Below is a small trained network, with its code and all its weights. Each question gives an input and a class and asks what happens when units are switched off, that is, made to give their printed mean instead of their output.

import numpy as np


def w(rows, s, z=0):
    codes = np.array(rows[::2]) - 128.0
    scale = np.full(codes.shape[1], s)
    scale[-1] = z or s
    return codes * scale


def norm(h):
    return h / np.sqrt((h * h).mean(-1, keepdims=True) + 1e-5)


def f(y):
    return np.maximum(y, 0)


def log_softmax(a):
    a = a - a.max(-1, keepdims=True)
    return a - np.log(np.exp(a).sum(-1, keepdims=True))


def net(x, mask):
    res = np.array(x, float).reshape(1, 2) / 4 @ E
    u = 0
    for l in range(4):
        y = f(norm(res) @ A[l][:, :-1].T + A[l][:, -1])
        res = res + np.where(mask[u : u + 5], y, B[l][:, -1]) @ B[l][:, :-1]
        u += 5
    return log_softmax(norm(res)[-1] @ U[:, :-1].T + U[:, -1])


A, B = {}, {}
E = w([
[118,164,6],'x0',
[82,194,171],'x1',
],0.012)
A[0] = w([
[124,122,127,61],'0.n1',
[10,178,129,6],'0.n2',
[114,38,160,81],'0.n3',
[82,157,53,10],'0.n4',
[123,120,54,103],'0.n5',
],0.012,0.0025)
B[0] = w([
[152,23,75,128],'0.n1',
[251,135,145,242],'0.n2',
[3,142,136,221],'0.n3',
[32,79,146,253],'0.n4',
[19,118,224,245],'0.n5',
],0.0067,0.0045)
A[1] = w([
[158,53,126,102],'1.n1',
[30,140,132,144],'1.n2',
[171,2,160,104],'1.n3',
[188,16,69,1],'1.n4',
[146,60,52,164],'1.n5',
],0.0093,0.0035)
B[1] = w([
[173,204,189,166],'1.n1',
[240,78,110,254],'1.n2',
[87,248,167,210],'1.n3',
[158,215,104,166],'1.n4',
[194,254,202,195],'1.n5',
],0.0076,0.0052)
A[2] = w([
[149,109,180,14],'2.n1',
[171,37,226,255],'2.n2',
[137,45,139,103],'2.n3',
[118,242,158,52],'2.n4',
[90,178,2,155],'2.n5',
],0.0094,0.0032)
B[2] = w([
[70,192,141,151],'2.n1',
[100,105,1,254],'2.n2',
[186,164,128,147],'2.n3',
[254,158,128,231],'2.n4',
[70,90,251,238],'2.n5',
],0.0076,0.0062)
A[3] = w([
[142,123,119,3],'3.n1',
[205,72,1,165],'3.n2',
[75,99,157,91],'3.n3',
[184,118,110,87],'3.n4',
[132,132,129,53],'3.n5',
],0.015,0.0025)
B[3] = w([
[125,126,137,128],'3.n1',
[175,30,145,233],'3.n2',
[10,135,90,254],'3.n3',
[36,150,125,179],'3.n4',
[131,81,145,128],'3.n5',
],0.011,0.0045)
U = w([
[8,130,152,192],'0',
[205,254,181,163],'1',
[167,14,82,156],'2',
[168,146,74,2],'3',
],0.018,0.0096)

Each question gives the input, the list of numbers given to net, and the class t.
The units are the neurons (one row each of A and B). Each row of codes is followed by its name. A weight is (code - 128) times the scale printed after its matrix; where a second scale follows, it is the last column's (A, B and U).
mask holds one flag per neuron, layer by layer. A switched-off neuron (its flag False) gives its mean, the last column of its row in B, instead of its output. The means were averaged over made-up inputs and are rounded, as every weight is.
A unit's drop is (log p(t) with every unit on - log p(t) with that unit switched off) / (log p(t) with every unit on - log p(t) with every unit switched off).
The circuit of an input: a set's keep is (log p(t) with only the set's units on - log p(t) with every unit switched off) / (log p(t) with every unit on - log p(t) with every unit switched off). Starting from the 12 units with the biggest drops (on a tie, the unit counted first), units are removed one at a time, each time the one whose removal leaves the highest keep (on an exact tie, the one counted first), for as long as the keep stays at least 0.8.
circuit, biggest first: the units of the circuit, biggest drop first
most important unit: the unit with the biggest drop
top k neurons: the k neurons with the biggest drops, biggest first
k most important neurons of layer l: the k neurons of layer l with the biggest drops, biggest first
drop when u is switched off: that unit's drop, to one decimal
input [-8,-7], class 0: circuit, biggest first	[0.n3, 1.n3]
input [7,-5], class 0: circuit, biggest first	[2.n5, 0.n5]
input [0,3], class 2: most important unit	2.n5
input [8,-7], class 0: circuit, biggest first	[0.n5, 2.n5, 1.n5]
input [5,-5], class 0: top 4 neurons	[0.n2, 0.n5, 0.n4, 2.n5]
input [-1,-4], class 1: top 3 neurons	[0.n5, 0.n4, 1.n3]
input [4,-4], class 0: top 2 neurons	[0.n2, 0.n5]
input [1,2], class 2: top 2 neurons	[1.n3, 3.n2]
input [5,7], class 1: top 2 neurons	[0.n2, 2.n4]
input [-8,-8], class 0: 2 most important neurons of layer 0	[0.n3, 0.n2]
input [-4,-4], class 0: top 2 neurons	[0.n3, 1.n5]
input [-2,-4], class 1: top 2 neurons	[0.n5, 1.n3]
input [-5,8], class 1: top 4 neurons	[0.n4, 2.n5, 0.n5, 3.n3]
input [6,-2], class 0: most important neuron of layer 2	[2.n5]
input [-7,-7], class 0: top 2 neurons	[0.n3, 0.n2]
input [0,1], class 2: top 2 neurons	[3.n2, 1.n5]
input [-6,-8], class 1: top 2 neurons	[1.n3, 0.n5]
input [-3,0], class 2: top 2 neurons	[2.n2, 2.n5]
input [-3,-4], class 1: 2 most important neurons of layer 1	[1.n3, 1.n1]
input [3,2], class 2: most important unit	1.n2
input [-1,-1], class 2: drop when 0.n3 is switched off	2.2
input [-4,-6], class 1: drop when 0.n3 is switched off	0.0
input [8,-2], class 0: drop when 2.n5 is switched off	3.0
